Here is a tiny trained network, its code and every weight. The questions are about switching its units off for an input and a class, where a switched-off unit gives its printed mean instead of its output.

import numpy as np


def w(rows, s, z=0):
    codes = np.array(rows[::2]) - 128.0
    scale = np.full(codes.shape[1], s)
    scale[-1] = z or s
    return codes * scale


def f(y):
    return y / 2 * (1 + np.tanh(0.7978845608 * (y + 0.044715 * y**3)))


def log_softmax(a):
    a = a - a.max(-1, keepdims=True)
    return a - np.log(np.exp(a).sum(-1, keepdims=True))


def net(x, mask):
    res = np.array(x, float).reshape(1, 2) / 4 @ E
    y = f(res @ A[0][:, :-1].T + A[0][:, -1])
    res = res + np.where(mask, y, B[0][:, -1]) @ B[0][:, :-1]
    return log_softmax(res[-1] @ U[:, :-1].T + U[:, -1])


A, B = {}, {}
E = w([
[137,144,148,111,51,39,111,222,153,59,114],'x0',
[254,208,58,161,143,176,83,158,152,117,65],'x1',
],0.0091)
A[0] = w([
[132,182,185,48,57,92,109,234,141,104,130,15],'neuron 0',
[216,176,136,214,116,194,70,146,183,120,102,2],'neuron 1',
[101,148,101,90,31,58,140,165,94,24,55,10],'neuron 2',
[40,1,172,33,66,107,191,66,115,147,95,55],'neuron 3',
[158,173,61,254,147,162,73,176,175,155,23,49],'neuron 4',
[62,195,98,182,209,210,156,24,87,173,154,8],'neuron 5',
],0.0051,0.0044)
B[0] = w([
[62,13,63,177,113,109,55,125,188,182,229,191],'neuron 0',
[161,12,178,150,158,32,217,166,43,133,200,211],'neuron 1',
[102,21,15,178,129,119,80,120,152,162,165,190],'neuron 2',
[135,103,163,92,161,106,166,183,11,124,99,241],'neuron 3',
[130,74,224,78,198,53,161,155,69,93,157,254],'neuron 4',
[165,92,15,181,174,141,69,119,222,251,221,220],'neuron 5',
],0.011,0.0044)
U = w([
[159,98,182,45,182,71,185,185,10,91,133,36],'0',
[107,87,46,200,132,141,27,115,252,152,193,57],'1',
[126,230,152,11,73,242,105,180,142,79,2,254],'2',
],0.0074,0.0083)

Each question gives the input, the list of numbers given to net, and the class t.
The units are the neurons (one row each of A and B). Each row of codes is followed by its name. A weight is (code - 128) times the scale printed after its matrix; where a second scale follows, it is the last column's (A, B and U).
mask holds one flag per neuron, in row order. A switched-off neuron (its flag False) gives its mean, the last column of its row in B, instead of its output. The means were averaged over made-up inputs and are rounded, as every weight is.
A unit's drop is (log p(t) with every unit on - log p(t) with that unit switched off) / (log p(t) with every unit on - log p(t) with every unit switched off).
The circuit of an input: a set's keep is (log p(t) with only the set's units on - log p(t) with every unit switched off) / (log p(t) with every unit on - log p(t) with every unit switched off). Starting from all 6 units, units are removed one at a time, each time the one whose removal leaves the highest keep (on an exact tie, the one counted first), for as long as the keep stays at least 0.8.
circuit, biggest first: the units of the circuit, biggest drop first
top k neurons: the k neurons with the biggest drops, biggest first
drop of u: that unit's drop, to one decimal
input [4,2], class 1: circuit, biggest first	(neuron 3)
input [3,-1], class 2: circuit, biggest first	(neuron 5; neuron 1; neuron 4)
input [3,3], class 2: top 3 neurons	(neuron 5; neuron 3; neuron 1)
input [-8,-6], class 1: top 3 neurons	(neuron 5; neuron 4; neuron 1)
input [-2,-3], class 2: top 2 neurons	(neuron 1; neuron 4)
input [-6,-5], class 1: top 3 neurons	(neuron 5; neuron 4; neuron 1)
input [7,-6], class 1: top 4 neurons	(neuron 0; neuron 2; neuron 4; neuron 1)
input [-6,6], class 0: top 2 neurons	(neuron 4; neuron 1)
input [-5,-2], class 1: top 2 neurons	(neuron 5; neuron 4)
input [8,5], class 1: top 2 neurons	(neuron 0; neuron 2)
input [3,1], class 2: top 2 neurons	(neuron 5; neuron 1)
input [-6,-4], class 1: top 3 neurons	(neuron 5; neuron 4; neuron 1)
input [-1,-2], class 2: drop of neuron 1	0.2
input [-4,7], class 0: drop of neuron 0	0.0
input [6,3], class 1: drop of neuron 0	0.1
input [-5,7], class 0: circuit, biggest first	(neuron 4)
input [1,-3], class 2: top 2 neurons	(neuron 1; neuron 4)
